How the units are linked:
zo: Z561->Z44, Z311->Z757, Z104->Z412, Z712->Z208, Z490->Z92, Z703->Z100, Z467->Z561, Z590->Z346, Z393->Z590, Z222->Z801, Z967->Z979, Z80->Z80, Z419->Z213, Z52->Z160, Z900->Z452, Z479->Z967, Z448->Z591, Z698->Z92, Z599->Z92, Z203->Z645, Z77->Z795, Z874->Z801, Z662->Z311, Z355->Z467, Z412->Z340, Z734->Z77, Z92->Z171, Z591->Z77, Z497->Z419, Z216->Z762, Z386->Z646, Z340->Z490, Z824->Z817, Z324->Z423, Z213->Z222, Z346->Z698, Z614->Z614, Z432->Z241, Z646->Z522, Z166->Z241, Z849->Z986, Z44->Z355, Z220->Z311, Z108->Z104, Z57->Z355, Z100->Z497, Z332->Z216, Z979->Z361, Z930->Z166, Z762->Z479, Z98->Z795, Z208->Z332, Z361->Z380, Z452->Z703, Z645->Z324, Z171->Z799, Z757->Z849, Z241->Z241, Z380->Z80, Z799->Z77, Z252->Z662, Z669->Z386, Z801->Z52, Z522->Z523, Z962->Z57, Z423->Z590, Z803->Z490, Z160->Z591, Z817->Z900, Z523->Z962, Z938->Z332, Z680->Z803, Z449->Z108, Z986->Z419, Z795->Z734, Z917->Z449
ge: Z561->Z962, Z311->Z591, Z104->Z220, Z712->Z561, Z490->Z108, Z703->Z824, Z467->Z523, Z590->Z734, Z393->Z795, Z222->Z100, Z967->Z332, Z80->Z160, Z419->Z452, Z52->Z380, Z900->Z52, Z479->Z208, Z448->Z497, Z698->Z599, Z599->Z98, Z203->Z171, Z77->Z490, Z874->Z979, Z662->Z419, Z355->Z522, Z412->Z799, Z734->Z340, Z92->Z393, Z591->Z160, Z497->Z900, Z216->Z166, Z386->Z432, Z340->Z449, Z824->Z874, Z324->Z680, Z213->Z703, Z346->Z77, Z614->Z324, Z432->Z203, Z646->Z241, Z166->Z467, Z849->Z252, Z44->Z423, Z220->Z824, Z108->Z986, Z57->Z646, Z100->Z817, Z332->Z712, Z979->Z216, Z930->Z355, Z762->Z712, Z98->Z104, Z208->Z44, Z361->Z762, Z452->Z419, Z645->Z799, Z171->Z590, Z757->Z80, Z241->Z645, Z380->Z479, Z799->Z346, Z252->Z222, Z669->Z423, Z801->Z361, Z522->Z614, Z962->Z386, Z423->Z340, Z803->Z92, Z160->Z938, Z817->Z44, Z523->Z669, Z938->Z967, Z680->Z799, Z449->Z849, Z986->Z98, Z795->Z412, Z917->Z757
li: Z561->Z712, Z311->Z220, Z104->Z98, Z712->Z979, Z490->Z77, Z703->Z213, Z467->Z166, Z590->Z662, Z393->Z917, Z222->Z252, Z967->Z160, Z80->Z757, Z419->Z591, Z52->Z930, Z900->Z497, Z479->Z380, Z448->Z662, Z698->Z734, Z599->Z698, Z203->Z432, Z77->Z346, Z874->Z824, Z662->Z986, Z355->Z801, Z412->Z795, Z734->Z799, Z92->Z803, Z591->Z52, Z497->Z448, Z216->Z979, Z386->Z962, Z340->Z734, Z824->Z703, Z324->Z614, Z213->Z80, Z346->Z799, Z614->Z522, Z432->Z386, Z646->Z241, Z166->Z938, Z849->Z449, Z44->Z208, Z220->Z104, Z108->Z490, Z57->Z967, Z100->Z222, Z332->Z967, Z979->Z874, Z930->Z332, Z762->Z361, Z98->Z599, Z208->Z669, Z361->Z801, Z452->Z419, Z645->Z241, Z171->Z203, Z757->Z917, Z241->Z646, Z380->Z52, Z799->Z645, Z252->Z849, Z669->Z523, Z801->Z817, Z522->Z355, Z962->Z561, Z423->Z669, Z803->Z423, Z160->Z452, Z817->Z100, Z523->Z467, Z938->Z160, Z680->Z324, Z449->Z340, Z986->Z108, Z795->Z393, Z917->Z412

The rows follow the links: the fewer symbols apart two units are, the more alike their rows tend to be.

Rows of some units; one shown again gets a slightly different row:
Z561	160,26,-49,128,-92,-162,30,-270,25,-101,-165,143,235,50,-33,-82,214,-92,-74,-117,108,32,-2,86,-7,116,47,-13,-3,169,112,-70,-91,59,51,105,-28,91,0,-80,-204,-203,-61,132,-161,9,-88,7,23,-15,-62,15,28,157,-79,-169,51,180,177,58,84,190,-108,-21,-3,60
Z92	115,-198,-65,-122,72,251,110,119,-60,186,-36,-69,-44,-72,129,71,-137,85,-53,-1,-34,-13,65,-256,149,9,76,2,-157,-69,-91,-66,86,-95,-35,-83,21,-13,129,128,-133,81,176,-41,117,-75,-24,103,-88,-24,-155,168,-42,-44,110,220,-50,-98,-95,-152,49,-11,148,53,-60,-192
Z986	103,-64,12,145,80,94,98,-21,52,112,214,-95,-46,119,106,-12,-201,92,101,-61,-44,-83,208,-37,38,-6,39,-17,25,123,-101,-90,3,-7,98,-138,-7,-63,52,60,171,95,-79,-32,316,-214,-68,-27,-21,17,14,47,-41,-96,-28,160,66,-302,31,-36,109,-66,62,-79,108,-58
Z803	108,-120,36,-98,71,215,78,69,-99,259,-29,-91,10,-92,49,22,-123,100,-82,14,-3,17,19,-170,207,19,-7,-9,-140,-121,-116,-90,105,-57,-107,-103,52,32,54,85,-181,135,135,32,94,1,-5,129,-89,80,-167,186,-31,8,98,164,-49,-122,-44,-146,95,-58,95,79,-130,-242
Z467	69,144,58,20,-123,-205,-20,-256,128,-9,-151,97,131,34,-38,-67,206,-60,-77,-52,103,69,-28,181,-95,86,-20,-43,199,24,173,-20,-75,27,93,94,-48,17,-21,-49,-132,-102,-34,48,-96,-2,-158,21,45,-64,-30,-98,-53,94,-75,-198,9,236,160,-44,101,185,-161,72,-22,54
Z591	-135,52,63,-25,3,-19,-253,125,-59,94,122,94,-117,2,-24,49,-6,-89,120,141,-178,65,137,-14,-266,-17,-16,29,50,174,-33,103,-53,21,104,4,-8,-122,175,-210,252,118,10,33,7,26,-18,50,-41,-95,205,-15,26,-132,-30,-52,32,73,-85,140,-53,-241,103,-205,-5,35
Z669	176,79,13,80,-118,-145,56,-254,41,6,-187,116,217,-2,-102,-73,195,-106,-51,-34,105,27,69,67,47,104,25,-7,16,49,5,-108,-96,41,-79,75,-16,73,76,-29,-305,-52,-7,59,-146,-9,-25,147,-59,121,-207,80,32,160,50,-116,89,94,179,1,101,121,-67,78,-113,-14
Z734	-9,-121,-51,-55,1,191,111,192,-31,258,77,-34,-62,-98,145,52,-185,95,-127,-37,-122,-38,-25,-184,107,-12,68,22,-4,-211,-68,-41,44,-105,43,-54,-64,-10,156,107,-26,120,141,-136,96,-16,-12,45,-54,-202,-134,74,-71,-65,163,203,4,-32,-82,-153,5,43,14,177,-1,-221
Z216	-58,5,-68,-98,76,-47,-24,-71,-35,-104,-77,-53,148,-5,122,-15,60,48,-147,-31,73,15,-163,120,-23,31,12,44,8,35,180,129,-20,-3,133,15,22,26,-197,-75,44,-246,-34,172,-125,75,-87,-214,120,-146,187,-102,-61,29,-167,-220,-23,287,29,-31,-34,102,-77,-142,99,76
Z938	-176,98,3,-70,42,-125,-159,-49,-5,15,-16,69,51,-43,70,-30,60,-53,-41,31,-95,6,-58,56,-234,23,29,21,142,7,210,227,-30,0,154,58,-57,-61,61,-204,152,-134,16,91,-75,68,-135,-110,67,-192,218,-116,-48,-24,-84,-211,-22,329,-27,-14,-15,10,-62,-149,10,95
Z497	-51,149,215,129,-124,-41,-269,244,-59,-38,7,113,8,-14,-93,97,-23,-108,-10,90,-38,122,66,-26,-89,125,16,55,26,196,-71,-81,-111,140,47,-29,79,-5,5,-93,201,84,-153,-9,5,32,34,166,31,27,117,128,55,-94,-30,11,160,-103,-46,218,-73,-228,69,-163,47,-8
Z646	-60,270,22,-35,39,-139,46,-107,166,-230,-208,-65,4,-118,-72,-48,133,12,34,17,68,-79,44,-44,16,67,-33,-111,247,67,197,61,71,49,-129,96,10,26,60,-76,17,-58,77,-76,-55,-134,-56,125,124,58,74,-137,-3,-9,-57,25,-42,13,-45,-170,60,161,-90,217,33,279
Z757	-66,-118,-159,105,20,-87,120,-131,-29,27,327,84,-119,154,-15,-28,-49,-91,285,-28,-189,-181,92,85,-94,-170,-3,-44,18,-104,-158,66,-5,-108,-23,14,-124,-57,182,-2,90,124,23,-80,75,-26,203,-170,-113,59,-111,-133,15,88,129,46,-21,-43,-28,123,-35,-85,-23,31,-24,44
Z166	-45,175,54,-56,-13,-156,-50,-150,98,-68,-97,27,76,-79,38,-61,113,2,-155,-12,36,-1,-64,101,-131,48,-3,7,199,0,246,105,-14,18,80,96,-24,2,-13,-127,69,-128,-23,50,-102,11,-181,-42,118,-175,160,-130,-83,-8,-104,-164,-15,281,69,-81,10,206,-187,54,44,133
Z917	-44,-145,-170,66,-9,-28,193,-97,-19,141,286,44,-117,101,84,24,-121,-24,170,-14,-208,-209,72,-12,-32,-114,35,-38,26,-215,-170,19,-23,-152,11,-48,-128,-32,175,93,45,101,65,-115,119,-67,144,-141,-84,-27,-185,-89,-39,48,223,110,5,-93,-27,54,-15,-24,-58,136,-25,-57
Z203	-24,91,-111,-10,72,14,133,81,-26,-261,-197,-58,65,-180,-25,72,33,-15,94,-11,-21,-129,80,-298,146,63,33,-92,20,169,36,2,38,17,-239,43,17,34,146,-64,-16,-63,118,-83,-129,-83,99,195,21,53,-70,12,54,-16,45,203,-50,-80,-133,-102,-29,47,95,131,-40,220
Z213	-195,4,76,123,-172,-88,-133,223,26,-136,101,154,-188,120,-183,112,10,-154,115,20,-34,43,-70,102,-145,-73,-60,51,9,-71,-105,-74,-86,49,-4,43,-5,34,-130,52,109,82,-171,-176,-54,142,236,8,-1,27,-13,-29,90,-10,53,-39,73,-58,-58,310,-198,-149,-2,-43,35,11
Z599	112,-251,-105,-112,101,252,104,77,14,193,19,-122,-161,25,99,77,-88,109,12,-28,46,68,153,-172,18,-60,41,16,-173,36,-24,-90,74,-105,24,-52,12,-70,81,103,-94,41,162,-89,214,-145,-107,54,-85,-50,-54,124,-44,-122,-6,165,-98,-121,-68,-143,56,48,217,3,50,-175

Each walk starts at a row. The symbols on each line, taken left to right, move it on to the next unit.
Answer with the unit's row; about right is enough.
---
115,116,-52,106,-106,-213,50,-267,97,-178,-221,118,188,13,-117,-39,216,-130,30,-90,95,2,73,23,-19,121,41,-87,91,208,89,-107,-58,75,-66,82,-100,48,93,-107,-156,-140,11,29,-179,-79,-68,102,33,29,-98,0,20,113,-36,-97,65,115,138,21,79,204,-76,82,-14,135
li zo li ge li
107,3,-33,80,-49,-80,16,-169,-80,-32,-133,88,315,64,15,-50,150,-88,-61,-11,80,49,-92,120,35,81,42,1,-113,78,50,11,-104,44,46,57,-23,77,-58,-89,-187,-189,-16,266,-180,108,-51,-96,-14,-4,-71,43,40,194,-45,-236,42,256,135,91,89,103,-44,-167,-74,-1
zo ge li li zo zo ge ge
-38,-97,-66,-44,77,-38,-37,-123,-186,-62,-49,-25,248,5,72,-56,90,-48,27,21,-40,-7,-88,19,28,-5,-3,16,-167,109,26,203,-67,3,18,18,54,24,-109,-199,-37,-136,-7,296,-169,115,60,-204,2,43,89,2,48,128,-78,-213,-40,212,37,118,17,-52,34,-279,-99,94
---
-106,45,-36,-67,50,-104,-78,-112,-31,-13,-62,0,144,-21,65,-44,103,3,-73,36,-15,52,-92,117,-143,20,-18,37,72,72,172,221,-22,16,143,58,-29,-49,-65,-189,87,-189,-6,188,-144,78,-96,-185,66,-180,189,-114,-45,5,-135,-222,-46,339,36,42,-6,62,-56,-152,-4,97
zo li zo ge li
-57,15,55,24,-19,-7,-92,83,-65,-233,-16,-7,95,23,-21,-13,52,-12,-61,-5,127,112,-234,167,72,18,-54,52,-140,19,15,25,-56,94,46,-9,104,58,-336,34,40,-121,-179,157,-142,194,101,-199,107,70,137,-27,81,42,-120,-187,22,37,45,143,-113,-28,-31,-200,31,41
li li ge zo
-107,105,201,74,-110,-60,-286,228,-47,-62,-29,135,-13,3,-142,95,-8,-142,-28,109,-48,149,46,37,-113,87,-26,70,24,179,-37,-54,-70,155,39,-17,116,-29,-53,-83,154,23,-155,41,-75,108,36,144,13,-19,116,115,24,-105,-32,-43,163,-46,-31,213,-90,-232,81,-168,35,-8
---
73,273,221,-93,-22,-135,-102,-214,171,77,-112,-74,-50,-16,-178,-124,139,15,-53,82,162,108,-76,205,17,-31,-108,17,133,-99,88,34,71,69,-114,66,111,6,-85,4,-146,126,-33,77,33,-13,-90,81,22,206,68,-66,-10,85,-36,-151,-86,27,105,-137,118,14,-181,132,-135,18
zo ge zo ge zo ge li ge
-91,220,8,-165,93,17,50,101,27,-138,-157,-155,-22,-247,-78,7,-23,64,-5,29,1,-100,-34,-219,142,2,8,-54,167,-31,69,93,102,7,-227,48,40,-23,109,-41,12,62,152,-77,-26,-59,64,199,74,25,57,-20,5,-58,52,169,-149,-64,-148,-219,-22,10,-37,264,-38,177
zo zo zo li
61,7,94,187,-15,18,-81,127,22,104,226,49,-80,78,26,14,-146,10,133,10,-110,-49,227,-43,-20,14,26,18,31,174,-151,-89,-34,13,57,-104,7,-70,66,-10,251,126,-142,-40,222,-130,23,57,-38,62,29,92,8,-127,7,199,156,-300,-19,137,26,-206,87,-99,96,-17
---
-45,64,143,115,-169,-64,-164,213,-10,-169,-89,139,-25,74,-153,70,51,-83,-88,29,113,152,-162,138,-18,81,-59,85,-87,15,-26,-159,-85,128,35,6,71,88,-290,82,54,-33,-261,-47,-134,195,79,23,79,73,37,86,81,27,-42,-107,118,-58,50,232,-183,-64,-8,-117,63,-38
ge zo li li zo ge
-104,28,49,-61,40,-57,-228,42,-129,-42,7,95,101,-15,5,7,77,-117,54,113,-96,32,-30,61,-128,6,-10,30,-115,141,32,214,-62,73,80,14,59,-40,-45,-213,143,-47,-31,241,-162,126,46,-105,7,17,180,21,68,28,-62,-218,-12,206,-31,152,-62,-193,56,-311,-86,114
zo zo ge zo ge
-183,59,18,-48,-1,-109,-241,43,-69,37,97,148,-50,-43,-23,15,63,-129,68,102,-156,25,21,72,-261,-19,-25,24,73,81,76,238,-59,21,97,64,-47,-84,107,-236,215,6,25,102,-106,72,3,-52,-23,-127,190,-108,-8,-89,-49,-110,-18,289,-77,152,-42,-98,20,-198,-2,87
---
111,-153,9,-7,54,215,152,97,-48,271,101,-122,-33,-51,178,6,-250,129,-98,-43,-77,-53,51,-152,122,-17,68,11,-39,-103,-95,-59,35,-92,44,-122,12,-15,114,112,-19,125,67,-63,204,-97,-36,22,-70,-103,-126,122,-93,-87,115,220,9,-155,-45,-166,118,-46,40,94,5,-224
zo li ge ge zo
-25,-121,-74,-14,-12,186,101,166,-83,207,21,16,26,-110,65,93,-156,57,-87,1,-145,-48,2,-250,122,42,81,-4,-23,-125,-143,-90,51,-68,-81,-60,-31,18,186,124,-64,90,145,-165,20,-28,70,158,-65,-122,-213,118,-47,-58,181,251,-6,-65,-129,-94,21,-27,73,161,-64,-141
ge ge li ge ge
91,-89,-35,185,2,13,192,-76,-5,170,303,-50,37,76,149,-27,-227,74,39,-55,-148,-225,59,0,139,-58,69,-46,87,-114,-153,-53,30,-72,58,-132,-86,-15,100,105,138,59,-56,-50,220,-121,57,-128,-39,-28,-151,-40,-58,-10,124,179,93,-199,38,-47,92,-31,-116,71,46,-78
---
-77,-46,-105,-24,120,-36,-91,-98,-199,-88,46,-4,177,-13,1,-46,77,-53,120,58,-79,-46,-58,38,1,-7,1,17,-193,101,-29,202,-25,-2,2,53,43,-31,-55,-166,39,-103,20,291,-169,127,114,-220,-41,92,119,-20,87,72,-53,-171,-35,156,-35,161,-37,-134,88,-278,-111,108
ge li zo ge ge zo
-47,49,-26,-45,30,-90,-65,-126,-52,-28,-86,32,177,-17,115,-53,106,2,-159,-5,3,10,-129,91,-106,37,-21,-5,51,22,181,210,-72,5,165,55,-52,-7,-88,-164,51,-204,-23,211,-140,106,-122,-189,110,-185,165,-109,-41,43,-156,-205,-26,333,59,13,12,74,-105,-186,28,50
li zo ge li zo
-35,-65,-54,-31,98,31,-40,-50,-163,-180,-31,-63,204,32,59,-64,17,3,-8,-35,74,12,-189,79,131,15,-9,16,-208,63,59,149,-25,2,66,12,58,51,-260,-45,-1,-172,-92,253,-172,129,38,-265,56,45,125,8,61,93,-125,-173,-39,133,15,99,-47,-6,35,-276,-16,84
---
-26,-27,-100,-48,78,123,131,196,-63,-80,-167,-65,54,-208,14,74,-64,18,-7,-9,-73,-123,34,-327,213,55,63,-57,-41,42,-3,0,81,-23,-221,0,15,37,157,-21,-54,4,223,-73,-50,-69,97,184,-23,-2,-145,99,46,-35,111,275,-33,-83,-201,-141,-45,6,116,156,-66,61
zo li zo li li zo
152,151,54,81,-171,-191,-7,-284,130,7,-150,104,127,21,-111,-97,229,-61,-42,-38,128,89,0,152,-50,56,0,-16,116,7,63,-119,-36,55,-30,55,-31,50,29,-35,-239,-88,-11,30,-104,-36,-115,97,21,103,-113,-10,-14,159,8,-167,13,162,188,-3,114,196,-138,124,-85,4
zo li ge li zo
139,34,50,89,-149,-97,-35,-199,-22,-2,-146,118,273,54,-70,-76,163,-132,-158,-37,145,106,-83,131,47,123,-16,23,-57,34,8,-107,-97,70,27,70,-5,98,-104,-23,-231,-125,-116,158,-192,118,-47,10,-1,88,-106,53,32,162,-6,-203,81,162,170,89,96,118,-67,-73,-103,-58
---
-146,-82,-120,25,-33,-140,-5,-92,-108,-46,230,128,-71,65,-64,13,59,-161,292,39,-174,-114,-4,85,-163,-130,-33,-19,-62,-37,-119,145,-32,-60,-28,44,-98,-57,149,-89,41,68,12,-20,-112,70,277,-131,-112,75,-58,-143,60,90,126,-69,-49,68,-60,249,-99,-134,29,-63,-93,115
ge zo ge ge li li ge
-81,81,189,112,-95,-36,-243,216,17,-4,75,135,-135,14,-105,80,-28,-114,85,112,-100,104,133,-7,-170,39,-47,63,55,186,-95,-53,-75,79,71,-37,23,-66,36,-79,266,142,-146,-60,55,6,42,152,-11,23,109,65,59,-117,2,51,157,-135,-40,179,-53,-242,66,-163,95,-27
li zo ge zo li ge ge
-24,-218,-145,-56,16,173,145,79,-42,215,138,1,-122,7,121,60,-120,42,-42,-50,-135,-61,30,-150,11,-86,82,-11,-53,-189,-98,-56,36,-159,11,-43,-84,-32,229,134,-71,105,170,-194,89,-66,39,7,-94,-166,-197,22,-66,-28,143,211,-29,-32,-120,-71,4,26,43,136,0,-198
---
-65,-91,-16,-78,25,22,-34,120,13,-213,-72,-30,-98,128,-16,48,77,4,-72,-30,166,136,-209,161,-40,-43,-28,93,-107,-42,113,18,-29,19,69,24,39,46,-358,61,-5,-127,-112,-3,-84,165,35,-197,121,-107,187,-63,34,30,-164,-171,-41,85,-13,109,-221,62,-35,-98,131,13
zo li zo ge li
-102,145,92,-73,-19,-159,-134,-123,-1,24,-57,36,87,-16,51,-85,115,-34,-148,48,36,93,-123,171,-144,61,-34,34,145,26,198,165,13,57,140,65,6,-35,-54,-145,51,-152,-56,171,-125,68,-152,-98,122,-125,186,-119,-50,12,-154,-247,-44,303,51,2,68,83,-131,-99,-3,86
zo li zo li ge ge li
-56,-45,-43,-101,80,-7,-28,6,-40,-152,-55,-69,132,22,77,-38,55,33,-130,-57,119,58,-220,131,-5,19,-2,40,-68,-22,161,107,-19,8,136,65,16,52,-288,-35,18,-216,-72,182,-143,119,-66,-259,110,-144,197,-63,-1,59,-185,-208,-48,200,33,44,-82,100,-27,-178,73,60
